Each row has two labels, one from each of two sets.
[-14   5   2  16   9 -12 -24   0  13   4  -6 -11   5   5   5 -41  -8  14] | (53), (72)
[-18  -5  10   2   8   3  -7   2   7   1  -1   9   2   2   1 -24  -4   3] | (53), (72)
[-18  -1   2  -3   6  -4  -5   0   6  12   1  -3   1  18  -5  -5  -5   0] | (53), (72)
[ 18  -3   4  -3   5  -4  -4   0   2  -9   6  -3  -1   5 -10 -17   3   2] | (53), (69)
[ -4  -2   2   8   5   1 -13  -1  19 -11   0  -2  -2   0   5 -41   3   6] | (58), (63)
[ -9   3  -4   3   6   0  -9   3  16  -2  -2  -6  -1   4   4 -28  -3   7] | (58), (72)
[-12  -8   0  -2  -6  17  -3  -1   9   5   0  -7   1   3  -8  -1   2   5] | (53), (72)
[ -6   4   2   4  10   9 -14   2  22 -12   3  -6  -2  -2  -4 -28   4  14] | (53), (63)
[ -3   1   7   9   9   3 -14   1  22 -13   4  -1   2  -3  -5 -31  -4  12] | (53), (63)
[-12   6   3   2   7   3 -10   8   9   8  -1   0  -4   7   5 -21  -3   3] | (58), (72)
[-5 -2 -3 -1  0 -4 -5  4 12 -4  2 -4  0 -2 -3  2 10  3] | (58), (63)
[ -4   1  -3  -1   4   2 -11   3  25  -7   4   0  -8  -6   2 -22   9   6] | (58), (63)
[ -9   8  -2  -3   5  -1  -3   3   8   8  -1 -10  -4   5  -5   4   0  19] | (53), (72)
[ -5  -3   2   7   9   7 -14   1  24 -12  -2  -1   3  -1   0 -40  -2   9] | (58), (63)
[ 0  8 -3 -5  8  5 -3  7 11 -9  4 -2 -5  0 -3 12 -7  4] | (58), (63)
[ -2   0  -2  10   1  -1  -9   1  21  -4 -17  -4  -1   9  -3 -20   4   6] | (53), (63)
[ -9   0   1   2   8   4 -16   3  24  -2  -6  -8   0  -1  -2 -33   0  10] | (58), (63)
[-11   3   3  -3  13  -1  -8   3   3  10  -3  -6  -2   3   0 -11  -1   5] | (53), (72)
[ 11   2  11  -8  -5  -2  -9   3  -6  -5   0   0   0   0  -2 -23   1   3] | (53), (69)

Each row has two labels, one from each of two sets.
[ 10   8  -4  -1 -12  -8  -7   6  -2  -7  -5   2   4  -6 -10  -2   0   0] | (29), poba
[ -1   2  10   3  -9  -1  -6  -2  -2  -3   6   1  -4   0   0  -1  -2 -10] | (33), poba
[-3  2  7  1  1  1 -1 -1  1  2  7 -3 -1  3 10  5  7  3] | (33), teko
[ 0  7  6  0  0 -1 -3  2 -1  4 -2 -1  0 12  5  5  9  1] | (22), teko
[ 2 14 -1  0 -4  0 -8  5 -2 -1 -4  0  3  7  6  5  5  2] | (33), teko
[-4  2 -2  0 12  5  3  1  3  8 -7  2 -2 12 10  5  8  6] | (22), teko
[10  8 -3 -5  0 -4  0 10 -9 -2 -7  0  7  4 -6  2  5  8] | (29), teko
[-7 -7  6  2  2  2  4 -5  4 -3 16 -5 -4 -8 10 -1 -1 -4] | (33), vad
[  4   1  10   0 -12  -2  -7  -2  -6  -4   9  -3   0  -5  -6   0  -7 -10] | (33), poba
[-3  5 15  0 -2  2 -5 -1  1  0  8 -3 -1  3 14  5  5 -2] | (33), Koz
[ -1  15  -1   1  -6   0  -3   5  -2 -20  11   2   1  -4  11  -3  -2  -7] | (33), vad
[  6   3   2   0   0  -6   5   8  -3 -18  11  -3   1  -9  -4 -11  -3  -3] | (29), vad
[ 0  1  2  6  3 -5  1  3 11 -7 -2  1 -6 -1  2 -8  7 -2] | (29), Koz
[ 3  1  6  4  1 -7  2  5  7 -9  5 -3 -3 -2  4 -4  7  0] | (22), Koz
[ 3  1  1  2  5 -6  6  8  5 -9  3 -3 -1 -4  3 -4  8  4] | (29), Koz
[ 7  5 -5 -2  1 -4  0  7 -1 -3 -7 -1  4  0 -2  1  5  7] | (29), teko
[-3  0  8 -1 -3  0 -5 -7 -3  3  5 -1 -2  1  7  7  4 -2] | (33), poba
[ 1 10  0 -5 -2 -1 -7  2 -4  1 -4  0  4  7  6  8  3  2] | (33), teko
[  6   9  -2   1 -10  -4  -6   4  -2  -3 -11   4   2   4  -7  -2   1  -3] | (29), poba
[-1  4  8  0  8  5  1  1 -2  6 -2  1 -2 14  8  1  8  2] | (33), teko
[ 0  0  8  2 -5 -4 -1  1  4 -7 10 -2 -3 -5  3 -3  1 -6] | (33), Koz
[ 4  3  5 -4 -7 -1 -4  1 -9 -2  8 -2  6 -3 -2  2 -5 -2] | (33), teko
[ 11   8  -3   2  -7  -8  -2   8   0 -11  -4   0   2  -4  -9  -7   2  -1] | (29), Koz
[ 5  1  2  0  0 -4 -1  3  1  5 -8  0  2  4 -9  1  7  5] | (29), teko
[ -8   9  -6   5   5   7   0  -4   7   0 -12   6  -5  11  10  -1   1  -3] | (22), vad
[ 1 -1 13 -7 -5  1 -6 -2 -9  7 15 -7  2  0  7 12  2  0] | (33), teko
[ -4   8   4   5 -16   0 -10  -4  -1 -11   9   3  -1  -5   2  -1  -9 -13] | (33), vad
[ 4  5  8  0 -9 -5 -6  1 -2 -8  3  3 -3  0 -6 -6 -2 -9] | (22), Koz
[  6   0   6  -7  -7  -2   1   2 -13   3   6   0   7  -3  -6   4  -4   1] | (33), teko
[-1  0  4 -1 -4 -1 -2  0  0 -2 11 -4  1 -5  6  4  2  0] | (33), vad
[  5   6   8  -1   4  -1   4   7 -10 -14  13  -3   0   1   3  -6  -3  -3] | (22), Koz
[ 6  7 -2 -2  0 -4 -1  7 -3 -2 -5 -1  4  1 -1  1  5  5] | (29), teko
[ 1  3 -3  1 -3 -1 -3  2  2 -2 -6  1  1  1 -3 -3  0  0] | (29), vad
[-4 -1  6  4 -4 -2 -3 -3  7  1  4  0 -4  0  2  1  2 -5] | (33), Koz
[ -3   5   5   9  -5  -4  -1   2   9 -19   8   3  -8  -4   5 -11   0 -12] | (22), vad
[  4  15  -2   3  -5  -2  -3   5  -3 -11  -6   4   0   4  -2  -4  -2  -4] | (29), vad
[-3  5  4 -3  5  5 -1  0 -4  5  3 -1  1 12 12  9  6  3] | (33), teko
[  9   6   4  -2 -10  -6  -6   6  -5  -2  -8   1   5  -1 -12   0   1  -1] | (29), poba
[  8   7  -1   2  -6  -7   2   9  -3 -19   6   1   1  -9  -8 -12  -3  -5] | (29), Koz
[-2 -2 11  2  2 -1 -1 -1  4  2  9 -3 -4  2  9  2  7 -2] | (33), Koz
[ 5  8 -5 -3  1 -2  0  6 -4 -4 -6 -1  5  2 -2  2  3  8] | (29), teko
[  7   6  13  -3  -2  -2   0   6 -15  -7  12  -1   2   4  -3  -3  -3  -4] | (22), teko
